In the rows, 128 means zero.
Each row is followed by its group and then its class within the group.
[146 131 135 173 117 111 131 116 126 128 149 134 241 119 104 137 116 152
 124 141 112 135 139 129 129 128 120 121 154 141 123 130] => C/J737
[141 127 116 124 113 135 128 148 118 136 130 129  72 122 125 117 116 116
 135 137 117 103 130 144 121 127 127 118 139 116 136 123] => W/j395
[129 159 119 129 120 123 121 144 136 131 114 125  77 139 132 140 120 138
 139 157 132 120 132 131 132 135 120 124 121 128 126 120] => W/j395
[136 161 137 159 132 124 129 118  82 134 130 134 174 122 116 135 128 166
 128 134 119 123 123 137 130 128 115 125 143 112 128 120] => Y/j841
[141 127 128 167 131 126 126 121 112 130 142 123 236 119 154 126 128 136
 106 126 112 125 119 119 128 128 133 119 119 123 128 122] => C/J737
[134 126 113 134 126 124 129 115 102 127 144 121 147 125 136 132 122 123
 118 126 145 121 117 122 121 123 123 136 103 140 118 130] => Y/J457
[145 126 130 144 131 124 121 129 127 130 141 127 252 124 136 131 116 135
 123 123 125 142 106 106 116 134 121 121 147 131 130 122] => C/J737
[124 135 118 148 125 134 134 142  76 127 100 118 152 124 114 132 139 138
 115 138 132 117 125 109 121 116 123 125 108 131 130 113] => Y/J457
[156 156 112 134 118 127 141 122 112 133 129 118 212 119 115 179 125 125
 120 129 122 123 121 120 137 134 128  93 141 128 124 126] => C/J589
[130 155 131 133 137 128 140 137  94  93 144 114 217 117 118 129  95 136
 138 128 122  95 111 120 135 117 113 140 119 145 128 115] => Y/J457
[157 135 138 136 148 125 128 123 112 130 127 139 252 132 116 132 135 135
 107 109 115 129 131 102 110 123 117 127 132 121 117 116] => C/J737
[146 131 130 148 138 121 140 127 112 122 145 188 252 130 133 115 125 137
 141 169 122 128 135 117 134 117 125 120 126 116 140 108] => C/J589
[134 151 135 141  95 137 127 126  54 117 129 148  63 126  90 151 144 147
 121 141 125 141 122 117 126 111 113 139 119 132 135 121] => Y/J457
[131 128 122 154 137 136 123 114 120 144 158 135 252 130 129 129 124 151
 121 124 131 126 130 103 129 150 128 128 148 134 120 132] => C/J737
[173 130 137 146 107  89 152 112 120 123 150 139 231 131 121 128 142 140
 114 133 140 120 131 115 130 100 135 120 122 136 110 132] => C/J589
[119 132 123 124 114 127 130 132 128 136 145 117  91 125 123 122  97 139
 143 124 122 111 130 133 120 121 140 104 115 134 144 119] => W/j395
[131  99 115 141 151 126 137 143 143 129 133 118 129 115 132 135 119 130
 148 130 140 135 136 128 144 119 133 108 116 123 136 123] => W/j160
[143 129 117 105 115 141 126 150 107 127 130 137  69 136 129 135 107 122
 146 119 123 130 135 149 130 144 121 116 125 137 135 118] => W/j395
[156 126 143 172 140 129 141  95 110 139 140 126 252 116 128 126 110 146
 108 117 127 135 129 112 121 141 123 119 141 119 119 125] => C/J737
[137 125 136 133 114 125 104 130 136 117 138 138  93 128 119 118 104 133
 138 127 126 136 134 153 126 131 131 133 121 120 145 118] => W/j395
[163 121 133 156 131 130 127 119 134 142 147 132 252 122 126 121 114 151
 115 137 118 114 125 124 131 137 134 132 143 131 127 119] => C/J589
[125 114 112 132 139 126 128 132 152 118 126 135  99 130 128 124 113 105
 137 127 135 133 147 146 122 130 128 127 129 126 136 113] => W/j395
[ 75 137 120 156 124 136 126 127 117 136 119 120 150 150 140 116 129 130
 121 128 146 123 127 122 137 134  99 119 120 137 113 123] => Y/J457
[144 139 136 115 118 145 121 139 137 120 127 116  92 121 115 133 124 122
 134 125 136 135 125 148 122 132 139 131 110 122 138 118] => W/j395
[137 129 134 139 127 116 140 134 112 131 160 136 242 134 122 115 122 148
 151 129 104  99 117 103 125 138 123 117 123 127  96 113] => C/J589
[135 116 113 121 124 123 116 131 134 112 124 117  74 129 139 139 108  52
 139 129 127 124 122 131 124 121 145 121 129 113 151 132] => W/j395
[128 135 122 170 141 132  95 130 138 136 146 130 252 109 143 128 135 137
 149 119 126 144 126 114 128 138 118 154 159  82 115 129] => C/J737
[157 116 116 119 128 138 140 117 113 155 125 144 252 140 129 131 132 136
 119 113 122 139 118 117 122 128 152 114 128 128 125 125] => C/J589
[149 126 134 139 115 117 134 116 120 130 133 128 250 128 132 129 120  98
  90 128 118 132 127 118 123 127 125 131 142 130 147 109] => C/J737
[133 114 110 132 117 132 118 136 159 121 116 116 121 123 132 126 103 136
 147 155 126 140 132 136 136 122 130 128 122 126 136 123] => W/j160
[129 119 131 141 132 116 127 132 252 125 143 119 233 121 147 134 134 129
 119 126 106 112  93 117 133 108 120 117 133 129 109 111] => C/J737
[133 123 128 164 128 127 135 123  96 130 163 110 159 122 124 122 131 141
 119 116 133 123 123 128 137 127 113 129 123  93 129 126] => Y/J457
[123  93 115 157 147 109 140 136 129 118 115 111 173 140 125  86 100 132
 150 152 121 107 140 145 139 143 118 126 137 132 126 131] => W/j160
[138 130 133 156 146 128 144 113 117 142 148 131 252 124 136 116 106 157
 124 159 128  95 129 115 135 142 103 125 133 142 112 119] => C/J589
[133 138 127 135 119 134 122 130 148 114 130 135 102 127 126 125 107 135
 122 140 131 123 146 139 141 118 136 144 121 121 128 120] => W/j160
[142 105 124 164 122 121 124 124  67 128 158 112 252 125 134 131 103 137
 118 146 135 121 120 133 126 125 120 129 133 150 122  75] => C/J589
[126 139 128  81 106 150 127 138 153 121 116 135   4 111 140 143 110 111
 120 139 131 137 128 150 125 116 139 141 113 140 127 135] => W/j160
[112 136 149 143 138 125 104 122  78 132 147 117 155 119 123 153 142 129
 126 147 132 114 122 122 134 124 113 117 115 138 126  93] => Y/J457
